Moves between units:
RL § FH
RL ^ TR
RL ~ TG
RL ! CC
RL + FZ
RL $ ZH
HH § QH
HH ^ JH
HH ~ TL
HH ! HF
HH + RZ
HH $ GM
GL § NG
GL ^ DC
GL ~ SM
GL ! FJ
GL + TD
GL $ SG
MP § ZZ
MP ^ FZ
MP ~ JQ
MP ! DC
MP + ZH
MP $ FJ
BG ^ HP
BG ~ QH
BG ! GP
BG + CG
BG $ DT
BD § TD
BD ^ LT
BD ~ JN
BD ! HT
BD + SM
BD $ QR
TB ^ CT
TB ~ TD
TB ! DM
TB + NG
TB $ LB
RZ § CC
RZ ^ QR
RZ ~ CH
RZ ! TG
RZ + HH
RZ $ LT
HT § RT
HT ^ NM
HT ~ PQ
HT ! BD
HT + DP
HT $ BB
QG § LB
QG ^ TD
QG ~ QR
QG ! TR
QG + SG
QG $ CC
TL § HH
TL ^ TP
TL ! NJ
TL + CH
TL $ JL
QH § BG
QH ^ SG
QH ~ HH
QH ! FZ
QH + CC
QH $ DC
ZG ^ FH
ZG ~ ZH
ZG ! CT
ZG + ZZ
ZG $ DM
JH § SG
JH ^ SM
JH ~ TP
JH ! DL
JH + QR
JH $ HH
QR § QG
QR ^ BD
QR ~ HS
QR ! BB
QR + JH
QR $ RZ
LG § FB
LG ^ FJ
LG ~ DL
LG ! SG
LG + TR
LG $ FZ
ZH § ZG
ZH ^ RL
ZH ~ NM
ZH ! HZ
ZH + MP
ZH $ RT
LB ^ TB
LB ~ QG
LB ! LZ
LB + HP
LB $ CG
JN § BD
JN ^ QL
JN ! PQ
JN + ZR
JN $ HS
PQ § HT
PQ ^ HM
PQ ! JN
PQ + BQ
PQ $ MF
LT § HZ
LT ^ RZ
LT ~ QL
LT ! NM
LT + GM
LT $ BD
NM § ZH
NM ^ TG
NM ~ HM
NM ! LT
NM + JQ
NM $ HT
HZ § CT
HZ ^ CC
HZ ~ LT
HZ ! ZH
HZ + DC
HZ $ TD
BB § TR
BB ^ HT
BB ~ MF
BB ! QR
BB + DL
BB $ TG
JQ § MP
JQ ^ HF
JQ ~ ML
JQ ! GM
JQ + NM
JQ $ DP
CT ^ CG
CT ~ HZ
CT ! ZG
CT + DT
CT $ TB
FZ § GP
FZ ^ LG
FZ ~ HF
FZ ! QH
FZ + RL
FZ $ MP
RT § DM
RT ^ ZH
RT ~ HT
RT ! TD
RT + FJ
RT $ TR
HM § NM
HM ^ PC
HM ! QL
HM + ML
HM $ PQ
TG § RL
TG ^ BB
TG ~ PC
TG ! RZ
TG + HF
TG $ NM
ZL ^ ZZ
ZL ~ FJ
ZL ! NG
ZL + DM
ZL $ FB
CG ^ LB
CG ~ CC
CG ! FH
CG + BG
CG $ CT
DT ^ BG
DT ~ DC
DT ! ZZ
DT + CT
DT $ NG
ML § JQ
ML ^ NJ
ML ! JL
ML + HM
ML $ BQ
DL § LG
DL ^ DP
DL ~ LC
DL ! JH
DL + BB
DL $ HF
DM ^ ZG
DM ~ RT
DM ! TB
DM + ZL
DM $ LZ
TD § TB
TD ^ HZ
TD ~ BD
TD ! RT
TD + GL
TD $ QG
LC § DL
LC ^ BQ
LC ! TP
LC + MF
LC $ NJ
HF § FZ
HF ^ DL
HF ~ NJ
HF ! HH
HF + TG
HF $ JQ
GP ^ FB
GP ~ FZ
GP ! BG
GP + FH
GP $ ZZ
BQ § DP
BQ ^ ML
BQ ! ZR
BQ + PQ
BQ $ LC
NG ^ DT
NG ~ GL
NG ! ZL
NG + TB
NG $ HP
ZZ ^ GP
ZZ ~ MP
ZZ ! DT
ZZ + ZG
ZZ $ ZL
JL § GM
JL ^ TL
JL ! ML
JL + QL
JL $ ZR
TR § LZ
TR ^ RT
TR ~ BB
TR ! QG
TR + LG
TR $ RL
NJ § HF
NJ ^ LC
NJ ! TL
NJ + PC
NJ $ ML
HP ^ NG
HP ~ SG
HP ! FB
HP + LB
HP $ BG
HS § QR
HS ^ JN
HS ! MF
HS + TP
HS $ CH
CC § CG
CC ^ QG
CC ~ RZ
CC ! RL
CC + QH
CC $ HZ
QL § LT
QL ^ CH
QL ! HM
QL + JL
QL $ JN
MF § BB
MF ^ PQ
MF ! HS
MF + LC
MF $ PC
FH ^ LZ
FH ~ RL
FH ! CG
FH + GP
FH $ ZG
ZR § SM
ZR ^ JL
ZR ! BQ
ZR + JN
ZR $ TP
FB ^ ZL
FB ~ LG
FB ! HP
FB + LZ
FB $ GP
CH § RZ
CH ^ HS
CH ! PC
CH + TL
CH $ QL
SM § GL
SM ^ GM
SM ~ ZR
SM ! DP
SM + BD
SM $ JH
DC § DT
DC ^ QH
DC ~ GM
DC ! MP
DC + HZ
DC $ GL
LZ ^ DM
LZ ~ TR
LZ ! LB
LZ + FB
LZ $ FH
FJ § ZL
FJ ^ MP
FJ ~ DP
FJ ! GL
FJ + RT
FJ $ LG
TP § JH
TP ^ ZR
TP ! LC
TP + HS
TP $ TL
GM § DC
GM ^ HH
GM ~ JL
GM ! JQ
GM + LT
GM $ SM
DP § FJ
DP ^ JQ
DP ~ BQ
DP ! SM
DP + HT
DP $ DL
PC § TG
PC ^ MF
PC ! CH
PC + NJ
PC $ HM
SG § HP
SG ^ GL
SG ~ JH
SG ! LG
SG + QG
SG $ QH

The rows follow the links: the fewer symbols apart two units are, the more alike their rows tend to be.

Each row is also shifted at random along 2 hidden directions that mean nothing.

Some units, each with a row of numbers:
DL [-38 -37   4 -37 -14   8 -34  27  73  -4   9  -3 -15  -6 -22  29 -28  13 -29  49  33 -46  26  24 -25  33  -5  42 -34  46   3  15  14  34  25  21   7 -61  -6 -41 -13 -21  11  13  20   1  -5  -9   5   0   1  20  23 -32  22]
MP [ 55  53  -6 -39   7 -35 -14  23  42 -20 -17 -13   1 -27  33  39  75 -29  -9  69   8  22 -10  30 -34  -7  -1 -49  18  40 -17  30  46 -16 -22   3  22 -36  -6 -53 -11  29   5  17  13 -30   4   2  11  13  14  20 -28 -44 -25]
LB [-130  -12    4   14   -4   -8   34  -36  -40  -19   11    2   32   39  -14  -35  -83    6    0  -66  -17  -25  -44  -53    5    4   -5    7   26  -46    6  -24   12  -33    6  -73   -8   39  -27   50   -2  -15   28  -26  -34    4   -2   -4   19   -4   13  -17   37    2   29]
BQ [ 59  30  16 -25 -15  71 -37  42  24   5  10  40 -23 -32 -46  49  30   5  42  13  52  17  29   1 -24  17  51   9 -13  21 -24 -18  29   0   4  29 -13 -28  65 -45  24  19 -31  55  12   5  14   1 -27 -46  16   6  13 -17  19]
HZ [-28  53 -12  25  -2 -20  21 -32 -38 -16 -27 -29  17  42  34 -38  -4 -20  -9 -55 -42  46   1   4  30 -29  -8 -37  17 -23  -2  23  -9 -17   2 -43  -5  25 -22  40 -10  15  15  -6 -21   8 -17   9   9  26  32 -28  -8  35 -33]
CH [ 32  -6 -13  13  28  45  37 -21 -20  39   7 -25 -33  15  29  -1 -16   7 -11 -39 -24   1  22 -21  23 -38   5  10 -10 -33 -20  13 -16  24 -12 -31 -10  30  39  12 -41  25   1 -12  28  81 -18  -4  -9   6  -9  -3  31   3  14]
JH [ 25 -48   1   9 -18  11  40  33 -22   7  23   6   1 -47 -11 -10 -43 -18  -5 -41  -2 -48  34  36  23  15 -10  53   6  31  31  29 -34   2   3  38  19  34  16 -41  22 -31  -1 -48  17  -5 -11  11  -7 -37 -23  33  35  27  22]
HM [ 11  37  -7 -32  16  69 -39 -35   6  27  -9 -18 -28  22  12  31  44  11  -3  56  -6  34  36 -23 -39   9 -18   9 -14 -34  -8 -20   1  41   2 -18 -29 -17  52  45  -8  -3 -27  11  40  57 -18 -23  -1  12 -22 -14 -51 -35 -40]
TB [-12  11  21  30 -10 -29  30 -45 -36  -9 -28  26  39 -17 -29 -32  -4   3 -12 -23  -4  24 -38 -26   5  37 -28 -25  -4 -28  26 -15 -52   1  16 -37 -17  20 -36  70  26  19  33 -19 -47 -35  29 -10  32 -11  -5  -6  -5  17  -6]
SG [ 91 -35  10   1  13 -12  17  45   4 -19   0  28  -2 -31 -14 -23 -49  -2 -27 -37  22 -24  -4  35  17  -2  -1  37  -3  27  16  -8 -13  -3  24  21  24  -2 -17 -46   3 -15   4 -32 -31 -56   1  -6  14  18   7  42  19  13   9]
ML [-71  21  -1 -13   8  43 -29  30  18  14 -11 -12 -22 -53   9  41  57  15   7  28 -10  17  49   7 -10 -16 -13   5 -10   5  12 -21   0  16  -6  10 -20 -35  39 -35 -20  17 -53  15  10  46  -8 -10 -35  18  -9  -9 -36 -38 -40]
BB [130 -17 -12 -22 -48  24 -39  -2  -6 -13  23  24 -27  30 -30  55  -6 -35  13  38  31 -38  18  21  -6  12  59  42   6 -39  -1   1  87  -9 -13 -30  29 -84  38  20  13   1  -8  31   8  66 -25  -9 -32 -44  42 -31  70 -16  39]
HH [-83  22 -55   5   3  11  45  12 -37  20  21 -49 -42 -13  42 -54 -34 -31 -22 -57   1 -17   3  23  42 -36  -1  14   5  29 -20  23 -38   8 -38  35  18  42  17 -53 -32  -2   3 -26  31 -25 -30  -5 -22  26  21  26  25  39  26]
QL [ 18  22 -37  16   5  30  25 -31   1  50 -34 -29 -15 -17  22 -56   7  50 -24 -14 -41  24  34   0  -6 -20 -80 -32 -12 -31  38  -9 -91  76  23  -7 -26  45   0  46 -18 -19 -56 -55  14  62  25  29 -18   1 -61   7 -38   8 -58]
CG [-143    2  -26   19   -1  -29   40  -28   -9  -14   -8  -36   28   15   42  -28  -43   26   10  -52  -44   -4  -36  -13   43  -20   10  -15   24  -64   18    6  -42  -33  -30  -33    1   64  -70   58  -38   -3   33  -28  -26  -32  -18    5   32    5  -23  -27   20   33    1]
DT [ 70  47   8  21   9 -36  30  49 -68 -37   1   5  28 -46  14  -9  15   7  19 -35  12  40 -42 -11  32 -22  34 -33  25  51 -31  -8  37 -36   1  46 -18  32 -45 -60   7  52  15  -4 -26 -68  19   9  10  15  27  32  -7  13 -20]
PQ [162  10  24 -32   8  70 -42  -6  19  25   3  46 -29  -6 -39  33  42 -19  38  32  41   1  34 -18 -43  32   6  40  -7 -26 -27  -3  39  21  33 -38  -2 -59  16  11  40   9 -59  16  26  81  10  -8 -26  -8  -8 -35   0   1 -22]
HT [ 62 -19  38 -45 -27  17 -15 -18  57  27  -6  46   6  30 -45  26  50   9 -21  32  17   2  40  -2 -39  29 -15   0  -7 -28  -3  24  -1  27  56 -27   1 -55  10  44  29  -4  12   5   0  21  23  13   0 -42 -26 -17 -11 -45   3]
TD [ 14   6  10  17 -26  -7  24 -16  -9  29   0  37   5  33 -55 -53 -53  -1 -27 -36  14  16 -27   0  16  38 -35 -15  -5 -16 -15   9 -42   6  31 -34  11  34  -7  54  44 -27  23 -18 -33  -4  32   8  13 -48  -9   0   2  14  -9]
LT [ 21  28 -10  38   9  25  19  -9 -58   9 -14  -6 -15  66  14 -24 -25 -41  15 -79   3  46   8 -15  48 -24  52  -3   0 -61 -63  12  38 -24 -24 -77  27  31  56  12 -14  70 -17   9  58  40  29  -3  -3  39  19 -39 -29  23 -47]
ZR [ 12  19  16  19 -17  48  38  31 -37  33  -3  22 -17 -27 -39 -25 -27  31   0 -52  41  24  42  18  13  44 -21   8 -22  41  11  -8 -16  15  14  47 -20  34  31 -12  21 -27 -43 -25  13  48  16 -14 -15 -22 -14  17  -5  31   6]
SM [-40  24  35  23 -37   1  30  49 -31  -2 -20  30 -21 -20 -66 -48 -21 -27 -15 -71  10  -5   3  39  21  40 -15   0   8  39  11  21 -25  11  59  40  24  29 -15 -51  26  10 -18 -26 -11  15  32   6 -25 -13  -1  20 -25  18  -7]

Start here and follow the symbols in turn, left to right. Where do you end up?
Answers are names.
[-70  37  16  -7  20   4 -24  33  63  -6 -25 -24  17  -3 -12  27  63  -5  -8  54  18  46  32  18 -36 -15 -49 -27 -10  40 -21   6 -29  14  -3  34  20 -20  -5 -23 -15  -1 -25  24  32 -10  22   5   1  14 -22  23 -56 -19 -43]
$ ^: JQ
[ 18  48   2 -14  14 -11 -52 -47  57  20 -12 -14   9  10  15  22  56   1 -14  33 -42  42  -9 -10 -57  -2 -22 -43   6 -26 -14  24   0  -2  -6 -43  25 -29 -22  51 -10  10  17  17  -5 -17   2  19  21  19  -8 -10 -36 -13 -37]
~ +: JQ
[-39  49 -19  24 -15  19  33  52 -19  -1 -24 -11 -15 -32  28 -37  -1  -1 -19 -43  26  37  20  36  21  -1  16 -58   8  32  -3   1  -4  27 -23  42  -1  28   8 -49 -18  20  -1   6  33  -8   5   1   0   7   5  28 -52   0 -31]
+ ^ §: CC
[-41  18  -9  11  18  41  46  21 -34  15 -10 -13 -44 -42  -5 -39  -3 -15   1 -30   5  33  38   9  25 -14   4 -29 -24  23  -8 -22  -3  24 -25  40 -27  34  43 -35   3   9 -58 -33  55  48  10 -23  -5  34 -11  21 -48   9 -37]
§ $ !: DP
[ 32 -44  -7 -26 -12 -21 -49  27  61 -29  12   6  10 -36 -33  48  20  -5 -29  35   7 -48 -32  33 -55 -10  -6  34  -1  47  23   7  19   1  13  46  25 -27 -21 -31  -5 -31  10 -11 -19 -77 -13   1   5 -12   4  20  31 -30  21]
! ^: GL
[-21 -36 -26  28  37  32   2   6 -34   9 -13 -42 -45 -34  43 -35 -41  10  -4 -27  -5 -34  43  15  -1 -41   5  37 -23  35  -4   4 -29  26  -8  20 -20  34  36  -5 -21  -2 -26 -40  17  47 -17  -5 -17  23 -35  27 -13   6 -19]
! $ $: BQ
[-35  10 -19 -23  31  48 -27  42 -23  24  37 -29 -22 -35  46  54  19 -19  14  12   0 -18  22 -15 -15 -38  69  47   8  31 -13  -6  82  -7 -40   7   4 -37  35 -33 -37   4 -24  17  52  47 -28 -26 -23  13   6  15  20 -23  14]
$ + $: PQ
[ 45 -10 -40 -38   0  39 -37  12   9  15   1 -31 -30  34  57  43  32 -41 -19  36 -13 -14  11 -16 -27 -47  36   4 -18 -37   2  19  49  -6 -37 -32  34 -37  15  14 -38  29 -15  32  31  32 -31 -12 -14  22  66 -46  34 -23  10]
§ +: FZ
[ 63  38 -10 -32  -5  14 -39 -22  43  17 -24  17   6  17   7  42  84   8 -28  79 -26  32  11  -3 -57  -9 -29 -35 -18 -59  -5  10 -29  17  13 -32  19 -28   0  36   4 -11 -37  27   9  31  20  24   4  -1 -23  11 -35 -15 -43]
^ §: RL
[ 87   2   1  -7 -14 -53 -30  -2  38 -17  -1  23  39 -47 -47  48  48  12  18  35  25  -2 -35   1 -13  29 -25 -11  46  29  31  -3   8 -11  36  38 -36 -11 -54 -15  39  31  36  11 -31 -68  21  10  12 -12 -10  34   6   2  -6]
! +: TB
[-34  -5  38 -57 -47  26 -22  29  74  -3   7  56 -26 -25 -65  22  46  -1 -28  69  31   2   3  46 -21  31 -41  21  -1  30  10  12 -30  14  45  41  10 -32 -20 -33  55 -13 -10  28 -20  -6  21  15  -2 -34   3  28  -7 -37 -32]
+ + !: SM
[ -5  22   1  23  26 -33  41  19 -17  -6 -13 -16  21 -21  12 -45  -9  -6 -19 -66  23  37 -18  28  34  -9 -45 -56  -2  38 -19   0 -37  -5 -14  35  28  50 -28 -42 -29  24  12 -26  -2 -63  11  23  14  35 -23 -16 -51  38 -28]
$ +: TD
[  3   3  30  18 -28 -26  18  18 -17 -24  -2  32  16 -22 -62 -22  -3 -24 -10 -34  21  15 -23  43   9  40 -41 -18  -4  41 -28  21 -22  -1  46  32   1  44 -21 -40  30 -19  12 -11 -33 -32  20  20  -2 -24  -6   9  -6  12 -24]
§ $: HP
[-34  -1  37   7 -20 -39  35  -5 -21 -15  -2  33  48 -30 -53 -27  -6   0  14 -31  21  10 -21  19  16  22  -2 -21  -3  15   1  -7 -38  -3  26  18 -19  32 -43   0  21  -9  65  -7 -26 -52  10  12   5   0 -33   1  -7  20 -22]
~ !: FJ
[-116  -36   35   -8    0  -49  -25  -46   21  -10   35    9   48    6  -23   35  -13    7    7   67  -27  -53  -41  -50  -40   20  -30   25   21  -57   26  -25  -18    9   25  -43  -17   -8  -30   77   11  -43   39    1  -26  -63   -4   -9   24    0  -26  -24   23  -13   17]
$ ~ $: ZH
[-105   50   -7   26   -8  -29   46  -16  -37   -6  -14  -15   27   13    5  -43  -20   -2   19  -45  -12   40  -31  -28   32    7   24  -39   33  -34  -26   21   25  -34   -9  -55   22   36  -30   55    3   39   32  -29  -14  -37  -12    0   13    2   24  -46  -15   25   -5]
$ ~ ~: BD
[-73  10 -43  -6   9  19 -35  21  16  -3   7 -28 -32 -27  43  60  30 -19 -23  62 -12 -15  15  31 -19 -46  21   8 -13  27 -18   7  39   2 -43  16  16 -57  27 -51 -50  19 -25  33  38  -8 -31  10  12  12  31  -1  10 -13 -17]
^ + !: QR
